Here is a tiny trained network, its code and every weight. The questions are about switching its units off for an input and a class, where a switched-off unit gives its printed mean instead of its output.

import numpy as np


def w(rows, s, z=0):
    codes = np.array(rows[::2]) - 128.0
    scale = np.full(codes.shape[1], s)
    scale[-1] = z or s
    return codes * scale


def norm(h):
    return h / np.sqrt((h * h).mean(-1, keepdims=True) + 1e-5)


def f(y):
    return y / 2 * (1 + np.tanh(0.7978845608 * (y + 0.044715 * y**3)))


def log_softmax(a):
    a = a - a.max(-1, keepdims=True)
    return a - np.log(np.exp(a).sum(-1, keepdims=True))


def net(x, mask):
    res = np.array(x, float).reshape(1, 3) / 4 @ E
    u = 0
    for l in range(3):
        y = f(norm(res) @ A[l][:, :-1].T + A[l][:, -1])
        res = res + np.where(mask[u : u + 3], y, B[l][:, -1]) @ B[l][:, :-1]
        u += 3
    return log_softmax(norm(res)[-1] @ U[:, :-1].T + U[:, -1])


A, B = {}, {}
E = w([
[2,128,62,131,83,131,70],'x0',
[109,72,77,110,152,223,191],'x1',
[141,144,55,232,44,215,157],'x2',
],0.0073)
A[0] = w([
[175,74,140,68,173,127,255,181],'L0N0',
[117,48,136,54,181,64,100,105],'L0N1',
[124,95,63,169,83,226,122,3],'L0N2',
],0.0085,0.0018)
B[0] = w([
[64,230,151,152,184,99,52,255],'L0N0',
[133,176,171,107,254,176,95,239],'L0N1',
[85,131,127,214,176,181,136,244],'L0N2',
],0.012,0.0057)
A[1] = w([
[146,214,253,17,252,129,72,252],'L1N0',
[39,41,48,140,166,236,148,199],'L1N1',
[165,134,162,151,10,69,127,137],'L1N2',
],0.0059,0.002)
B[1] = w([
[94,151,135,251,180,111,150,251],'L1N0',
[180,77,174,125,155,185,54,173],'L1N1',
[166,102,76,52,62,172,173,134],'L1N2',
],0.015,0.013)
A[2] = w([
[137,220,140,162,107,190,121,72],'L2N0',
[223,2,65,104,171,40,129,38],'L2N1',
[101,162,46,248,117,203,167,1],'L2N2',
],0.0069,0.0035)
B[2] = w([
[141,139,81,136,132,7,182,194],'L2N0',
[113,217,187,87,74,42,144,104],'L2N1',
[80,252,78,107,206,8,114,253],'L2N2',
],0.014,0.0043)
U = w([
[85,191,112,164,208,125,146,254],'0',
[161,128,71,10,93,160,140,2],'1',
],0.011,0.00075)

Each question gives the input, the list of numbers given to net, and the class t.
The units are the neurons (one row each of A and B). Each row of codes is followed by its name. A weight is (code - 128) times the scale printed after its matrix; where a second scale follows, it is the last column's (A, B and U).
mask holds one flag per neuron, layer by layer. A switched-off neuron (its flag False) gives its mean, the last column of its row in B, instead of its output. The means were averaged over made-up inputs and are rounded, as every weight is.
A unit's drop is (log p(t) with every unit on - log p(t) with that unit switched off) / (log p(t) with every unit on - log p(t) with every unit switched off).
The circuit of an input: a set's keep is (log p(t) with only the set's units on - log p(t) with every unit switched off) / (log p(t) with every unit on - log p(t) with every unit switched off). Starting from all 9 units, units are removed one at a time, each time the one whose removal leaves the highest keep (on an exact tie, the one counted first), for as long as the keep stays at least 0.8.
circuit, biggest first: the units of the circuit, biggest drop first
k most important neurons: the k neurons with the biggest drops, biggest first
drop when u is switched off: that unit's drop, to one decimal
input [-1,-4,3], class 1: 4 most important neurons -> (L0N1, L0N0, L1N0, L0N2)
input [5,2,0], class 1: most important neuron -> (L1N0)
input [7,5,0], class 1: circuit, biggest first -> (L1N0, L1N1, L0N0)
input [-6,-6,5], class 1: 3 most important neurons -> (L0N1, L1N0, L0N0)
input [7,-7,4], class 1: 2 most important neurons -> (L1N0, L0N1)
input [5,5,-1], class 1: 2 most important neurons -> (L1N0, L1N1)
input [-1,-7,4], class 1: 3 most important neurons -> (L0N1, L1N0, L0N0)
input [5,-5,1], class 1: 3 most important neurons -> (L0N1, L1N0, L0N0)
input [-2,-4,2], class 1: 3 most important neurons -> (L0N1, L0N0, L1N0)
input [3,-8,5], class 1: circuit, biggest first -> (L1N0, L0N1, L1N2, L0N0)
input [5,8,-1], class 1: circuit, biggest first -> (L1N0, L1N1, L0N1)
input [0,-4,2], class 1: drop when L0N2 is switched off -> 0.4
